What each symbol does to the items:
* | da po gi bu fi
s926 | s818 s529 s461 s83 s944
s884 | s958 s732 s265 s102 s428
s169 | s337 s958 s820 s985 s102
s102 | s265 s262 s795 s1 s659
s557 | s743 s389 s998 s380 s46
s493 | s68 s461 s36 s199 s19
s486 | s408 s614 s403 s306 s545
s512 | s12 s7 s362 s321 s167
s167 | s714 s764 s499 s399 s394
s713 | s732 s802 s262 s428 s557
s802 | s442 s493 s709 s743 s389
s998 | s46 s758 s802 s318 s442
s7 | s785 s820 s378 s714 s764
s371 | s935 s403 s855 s818 s529
s12 | s267 s785 s167 s362 s714
s820 | s102 s428 s1 s166 s795
s362 | s167 s378 s399 s814 s499
s36 | s19 s371 s541 s835 s926
s321 | s362 s714 s814 s614 s399
s499 | s394 s169 s7 s267 s785
s743 | s709 s199 s46 s998 s301
s423 | s512 s267 s321 s237 s362
s835 | s541 s818 s68 s493 s83
s301 | s758 s541 s328 s442 s493
s818 | s855 s624 s944 s461 s9
s166 | s1 s659 s337 s169 s884
s1 | s795 s535 s884 s337 s958
s328 | s493 s83 s199 s389 s36
s408 | s804 s814 s545 s403 s423
s985 | s820 s265 s166 s764 s1
s442 | s328 s68 s389 s709 s199
s262 | s557 s709 s380 s535 s998
s795 | s659 s380 s958 s884 s713
s714 | s378 s166 s394 s499 s727
s378 | s764 s1 s727 s394 s169
s814 | s399 s394 s12 s512 s267
s267 | s7 s985 s714 s167 s378
s614 | s814 s499 s512 s423 s12
s337 | s884 s713 s102 s820 s265
s428 | s262 s743 s535 s659 s380
s944 | s9 s408 s935 s371 s306
s785 | s985 s102 s764 s378 s166
s709 | s389 s36 s301 s46 s758
s306 | s403 s423 s624 s529 s967
s529 | s624 s237 s486 s9 s408
s68 | s83 s944 s19 s36 s666
s403 | s545 s512 s967 s624 s237
s83 | s461 s9 s666 s19 s371
s727 | s169 s884 s985 s785 s820
s804 | s614 s399 s423 s545 s512
s855 | s529 s967 s9 s944 s486
s265 | s428 s557 s659 s795 s535
s9 | s486 s804 s306 s935 s403
s380 | s998 s301 s318 s732 s802
s764 | s166 s795 s169 s727 s337
s967 | s237 s362 s804 s408 s614
s318 | s802 s328 s743 s557 s709
s199 | s36 s666 s835 s758 s541
s237 | s321 s167 s614 s804 s814
s624 | s967 s321 s408 s486 s804
s732 | s318 s442 s557 s262 s743
s935 | s306 s545 s529 s855 s624
s659 | s535 s998 s713 s958 s732
s46 | s301 s835 s442 s802 s328
s545 | s423 s12 s237 s967 s321
s461 | s944 s486 s371 s666 s935
s958 | s713 s318 s428 s265 s262
s389 | s199 s19 s758 s301 s835
s535 | s380 s46 s732 s713 s318
s666 | s371 s306 s818 s926 s855
s758 | s835 s926 s493 s328 s68
s19 | s666 s935 s926 s541 s818
s394 | s727 s337 s785 s7 s985
s541 | s926 s855 s83 s68 s461
s399 | s499 s727 s267 s12 s7

In the rows, 160 stands for zero.

The rows follow the links: the fewer symbols apart two items are, the more alike their rows tend to be.

Each row is also shifted at random along 2 hidden directions that mean nothing.

Rows in random order:
Each row stands for one item.
row 1: [161, 223, 146, 184, 120, 163, 179, 129, 88, 255, 172, 122, 107, 138, 207, 202, 121, 174, 221, 143, 187, 171, 129, 187]
row 2: [164, 186, 146, 115, 161, 157, 134, 197, 148, 195, 149, 159, 145, 202, 163, 173, 165, 129, 192, 199, 182, 168, 158, 122]
row 3: [176, 73, 148, 198, 139, 146, 199, 119, 218, 149, 173, 140, 178, 117, 176, 158, 130, 166, 159, 157, 169, 186, 138, 196]
row 4: [145, 178, 172, 147, 124, 184, 130, 168, 157, 178, 143, 119, 136, 175, 157, 162, 104, 169, 192, 145, 140, 177, 125, 151]
row 5: [148, 243, 162, 201, 166, 164, 180, 133, 90, 126, 173, 172, 181, 127, 135, 145, 176, 206, 90, 101, 168, 95, 174, 198]
row 6: [167, 124, 175, 201, 158, 157, 197, 108, 175, 219, 165, 149, 104, 115, 200, 187, 149, 168, 244, 152, 132, 221, 146, 208]
row 7: [140, 185, 145, 122, 177, 166, 122, 205, 149, 131, 138, 174, 190, 204, 133, 125, 172, 151, 115, 169, 180, 138, 173, 117]
row 8: [156, 174, 140, 200, 173, 167, 183, 135, 149, 95, 173, 179, 214, 128, 128, 130, 180, 201, 70, 106, 184, 107, 178, 192]
row 9: [164, 134, 167, 205, 162, 173, 173, 125, 192, 134, 180, 167, 174, 119, 147, 163, 161, 197, 152, 116, 145, 149, 163, 206]
row 10: [138, 198, 156, 119, 185, 180, 120, 200, 122, 178, 135, 170, 146, 204, 169, 151, 177, 149, 156, 167, 169, 161, 173, 115]
row 11: [157, 121, 143, 112, 177, 172, 119, 194, 202, 181, 146, 168, 163, 199, 161, 163, 165, 135, 195, 184, 182, 192, 163, 120]
row 12: [155, 184, 142, 119, 158, 154, 135, 207, 162, 132, 145, 160, 194, 203, 124, 137, 163, 141, 122, 186, 190, 135, 164, 118]
row 13: [179, 80, 150, 197, 139, 152, 193, 115, 195, 204, 174, 139, 140, 119, 208, 186, 124, 166, 215, 161, 168, 211, 133, 193]
row 14: [182, 109, 156, 120, 146, 151, 142, 194, 202, 172, 162, 153, 160, 197, 173, 181, 149, 120, 191, 213, 165, 178, 149, 116]
row 15: [152, 195, 170, 204, 157, 163, 184, 131, 153, 111, 175, 166, 181, 123, 124, 142, 163, 195, 108, 116, 148, 119, 167, 208]
row 16: [163, 186, 154, 169, 207, 136, 191, 155, 158, 162, 155, 195, 166, 151, 141, 147, 216, 149, 163, 180, 169, 160, 193, 182]
row 17: [165, 138, 177, 129, 137, 150, 142, 195, 162, 147, 151, 143, 158, 191, 175, 159, 133, 133, 151, 198, 137, 163, 141, 118]
row 18: [166, 172, 169, 125, 139, 145, 148, 196, 135, 166, 156, 143, 148, 197, 173, 169, 144, 130, 152, 204, 148, 156, 148, 112]
row 19: [141, 191, 175, 141, 121, 174, 135, 185, 150, 132, 136, 122, 168, 181, 136, 132, 111, 163, 138, 151, 144, 150, 131, 147]
row 20: [160, 218, 143, 174, 116, 171, 164, 144, 105, 229, 171, 117, 121, 148, 180, 190, 115, 179, 203, 137, 186, 157, 127, 182]
row 21: [171, 117, 171, 124, 140, 149, 145, 195, 179, 145, 157, 145, 163, 190, 177, 165, 137, 129, 155, 206, 143, 164, 142, 110]
row 22: [151, 231, 182, 132, 184, 161, 141, 197, 94, 122, 151, 186, 165, 196, 147, 146, 199, 154, 99, 167, 137, 108, 191, 122]
row 23: [175, 159, 172, 152, 196, 139, 171, 170, 183, 124, 166, 201, 175, 173, 133, 155, 216, 141, 143, 188, 140, 140, 195, 155]
row 24: [147, 152, 143, 119, 174, 168, 123, 208, 181, 136, 139, 168, 189, 199, 140, 136, 170, 144, 136, 175, 183, 152, 170, 117]
row 25: [151, 152, 132, 190, 197, 148, 189, 140, 168, 120, 157, 197, 213, 134, 135, 121, 201, 177, 99, 143, 202, 140, 193, 188]
row 26: [152, 230, 139, 178, 107, 160, 164, 164, 129, 110, 168, 123, 210, 157, 107, 134, 107, 186, 82, 121, 198, 91, 130, 177]
row 27: [169, 197, 162, 121, 146, 143, 149, 193, 119, 187, 154, 144, 135, 198, 175, 177, 150, 123, 175, 209, 159, 154, 150, 118]
row 28: [152, 144, 178, 134, 128, 157, 140, 197, 178, 82, 144, 133, 198, 189, 131, 116, 120, 150, 91, 170, 134, 138, 138, 125]
row 29: [181, 109, 176, 146, 194, 145, 157, 177, 225, 106, 177, 203, 183, 173, 136, 164, 210, 140, 147, 186, 130, 150, 198, 151]
row 30: [144, 211, 159, 155, 116, 187, 136, 161, 139, 179, 157, 119, 148, 165, 145, 159, 105, 176, 177, 130, 161, 156, 125, 168]
row 31: [167, 110, 179, 123, 141, 164, 136, 180, 171, 204, 149, 137, 116, 187, 210, 189, 131, 129, 218, 200, 124, 209, 135, 120]
row 32: [146, 259, 149, 172, 110, 170, 157, 160, 102, 144, 161, 120, 180, 160, 119, 143, 108, 185, 111, 127, 189, 107, 126, 176]
row 33: [165, 81, 133, 191, 196, 165, 175, 128, 212, 165, 165, 191, 182, 128, 173, 155, 193, 175, 166, 140, 189, 195, 184, 188]
row 34: [164, 117, 174, 202, 160, 159, 190, 116, 200, 173, 165, 154, 141, 114, 172, 169, 150, 176, 207, 145, 135, 201, 153, 211]
row 35: [169, 106, 176, 198, 164, 173, 180, 112, 213, 180, 178, 159, 133, 114, 174, 183, 158, 180, 221, 133, 130, 203, 158, 210]
row 36: [144, 188, 164, 123, 181, 173, 122, 202, 125, 134, 138, 178, 173, 199, 156, 139, 184, 156, 116, 163, 163, 142, 180, 113]
row 37: [169, 167, 138, 180, 119, 168, 169, 135, 149, 198, 180, 126, 151, 141, 174, 183, 119, 176, 182, 141, 188, 158, 126, 182]
row 38: [157, 180, 146, 180, 204, 134, 191, 150, 163, 140, 150, 197, 188, 146, 130, 131, 214, 156, 131, 172, 182, 150, 193, 181]
row 39: [171, 142, 149, 116, 162, 161, 130, 187, 174, 237, 156, 153, 117, 198, 187, 201, 157, 121, 250, 211, 173, 205, 155, 126]
row 40: [156, 164, 180, 127, 190, 173, 128, 186, 135, 172, 153, 185, 137, 192, 185, 174, 195, 148, 168, 169, 133, 165, 185, 119]
row 41: [155, 134, 140, 193, 192, 168, 179, 131, 167, 166, 162, 188, 174, 126, 171, 154, 190, 187, 149, 130, 190, 167, 183, 189]
row 42: [155, 193, 165, 204, 148, 145, 208, 119, 117, 187, 152, 141, 132, 117, 180, 161, 146, 169, 174, 151, 153, 171, 145, 204]
row 43: [178, 88, 181, 130, 192, 169, 134, 182, 210, 140, 169, 196, 160, 182, 177, 182, 201, 144, 173, 181, 125, 172, 188, 122]
row 44: [174, 128, 139, 190, 122, 151, 191, 132, 173, 154, 178, 132, 186, 127, 170, 163, 123, 170, 142, 149, 188, 155, 135, 187]
row 45: [161, 142, 147, 180, 211, 147, 185, 133, 170, 209, 153, 194, 142, 136, 183, 171, 207, 155, 214, 167, 179, 202, 192, 185]
row 46: [165, 148, 180, 200, 165, 178, 175, 113, 177, 208, 176, 157, 108, 115, 187, 196, 160, 183, 239, 131, 128, 199, 159, 212]
row 47: [173, 133, 183, 133, 194, 166, 142, 180, 174, 171, 170, 196, 133, 182, 181, 188, 205, 141, 192, 182, 121, 173, 189, 135]
row 48: [151, 182, 136, 187, 201, 142, 193, 145, 151, 122, 153, 197, 209, 139, 130, 118, 206, 172, 100, 152, 196, 135, 194, 186]
row 49: [155, 139, 143, 200, 179, 166, 177, 128, 168, 122, 171, 183, 201, 126, 152, 142, 183, 194, 103, 115, 184, 135, 179, 190]
row 50: [186, 86, 183, 138, 199, 159, 148, 172, 227, 157, 178, 197, 145, 174, 176, 195, 206, 140, 204, 189, 120, 184, 191, 141]
row 51: [162, 200, 162, 126, 138, 134, 153, 210, 129, 102, 155, 151, 194, 201, 130, 136, 145, 131, 82, 199, 162, 103, 154, 112]
row 52: [155, 160, 183, 131, 136, 161, 139, 186, 141, 165, 142, 134, 137, 190, 184, 161, 128, 139, 168, 183, 126, 173, 136, 122]
row 53: [152, 154, 171, 121, 191, 179, 115, 189, 144, 191, 148, 181, 125, 194, 195, 173, 187, 149, 183, 167, 145, 182, 176, 113]
row 54: [140, 276, 163, 203, 160, 155, 186, 137, 74, 106, 168, 169, 186, 133, 118, 130, 178, 207, 66, 100, 167, 74, 173, 202]
row 55: [156, 157, 162, 204, 145, 136, 208, 129, 175, 77, 163, 150, 215, 122, 118, 109, 146, 181, 79, 140, 159, 122, 150, 204]
row 56: [170, 163, 145, 118, 148, 145, 146, 204, 175, 132, 157, 157, 193, 202, 130, 150, 157, 130, 133, 203, 181, 134, 159, 121]
row 57: [137, 239, 186, 136, 130, 172, 134, 179, 89, 194, 134, 117, 108, 186, 172, 156, 116, 157, 183, 157, 131, 167, 129, 139]
row 58: [149, 128, 180, 130, 131, 173, 128, 183, 181, 153, 141, 128, 147, 183, 171, 151, 116, 153, 175, 170, 128, 188, 129, 127]
row 59: [167, 126, 155, 195, 179, 181, 169, 116, 165, 213, 181, 177, 127, 118, 201, 197, 177, 188, 214, 121, 164, 192, 171, 199]
row 60: [166, 161, 168, 199, 165, 180, 173, 120, 160, 182, 179, 168, 138, 121, 173, 181, 168, 196, 190, 117, 149, 167, 167, 208]
row 61: [172, 120, 156, 168, 204, 139, 184, 156, 225, 132, 162, 204, 186, 152, 129, 152, 211, 144, 164, 186, 163, 172, 197, 175]
row 62: [155, 166, 148, 165, 114, 173, 145, 165, 189, 101, 164, 125, 213, 157, 106, 132, 105, 183, 108, 127, 182, 121, 127, 172]
row 63: [170, 168, 155, 118, 149, 149, 146, 195, 160, 186, 156, 151, 151, 200, 162, 182, 156, 126, 185, 209, 172, 162, 150, 123]
row 64: [161, 159, 159, 203, 142, 140, 206, 120, 151, 162, 162, 140, 163, 120, 169, 150, 141, 170, 148, 152, 161, 167, 143, 200]
row 65: [148, 187, 172, 128, 186, 170, 126, 196, 121, 136, 149, 183, 164, 196, 167, 146, 192, 155, 122, 162, 146, 135, 183, 114]
row 66: [167, 152, 141, 188, 126, 159, 182, 127, 141, 216, 177, 131, 137, 133, 195, 189, 120, 168, 199, 150, 184, 174, 132, 186]
row 67: [151, 129, 161, 118, 185, 185, 112, 193, 169, 177, 140, 175, 150, 196, 182, 162, 179, 150, 178, 172, 159, 186, 171, 114]
row 68: [149, 232, 185, 204, 162, 153, 195, 117, 103, 197, 157, 150, 110, 121, 165, 163, 156, 180, 191, 138, 134, 165, 154, 214]
row 69: [131, 280, 169, 155, 118, 176, 138, 173, 83, 172, 138, 113, 140, 176, 134, 144, 111, 177, 147, 131, 161, 130, 125, 157]
row 70: [167, 192, 163, 164, 203, 128, 183, 166, 161, 127, 160, 203, 178, 162, 119, 144, 215, 144, 138, 186, 159, 132, 196, 169]
row 71: [167, 74, 140, 192, 188, 179, 169, 120, 209, 186, 169, 185, 162, 116, 195, 177, 185, 183, 196, 129, 181, 201, 176, 192]
row 72: [158, 156, 177, 203, 156, 154, 192, 124, 186, 117, 168, 159, 175, 121, 133, 142, 154, 186, 142, 129, 137, 151, 159, 212]
row 73: [166, 209, 176, 155, 205, 140, 175, 156, 131, 208, 164, 194, 109, 167, 169, 186, 221, 141, 218, 192, 140, 172, 196, 171]
row 74: [157, 148, 148, 113, 166, 166, 127, 200, 182, 179, 146, 164, 162, 201, 154, 160, 163, 135, 181, 188, 183, 177, 163, 121]
row 75: [167, 162, 151, 194, 131, 150, 195, 121, 134, 216, 172, 129, 131, 123, 202, 187, 125, 167, 196, 156, 175, 182, 135, 189]

Some items, each with its row:
s166 row 47
s337 row 22
s403 row 68
s83 row 26
s399 row 41
s666 row 37
s758 row 58
s36 row 69
s378 row 61
s835 row 4
s499 row 48
s884 row 53
s328 row 28
s814 row 8
s802 row 51
s855 row 13
s46 row 18
s267 row 25
s624 row 34
s659 row 7
s714 row 45
s262 row 12
s935 row 3
s958 row 10

Row, symbols taken left to right, then the row they reach:
row 6 da po po: row 16
row 21 po da gi: row 20
row 50 po da: row 11
row 52 po fi: row 66
row 27 po: row 57
row 30 gi po da: row 55
row 14 da gi: row 17
row 2 po po po: row 75
row 33 fi po bu: row 43
row 62 da bu fi: row 44
row 60 po po: row 29
row 32 po po po: row 71
row 5 bu bu da: row 59
row 65 da da: row 24
row 73 fi gi: row 40
row 36 gi bu fi: row 74
row 9 bu da: row 54
row 46 da fi: row 49

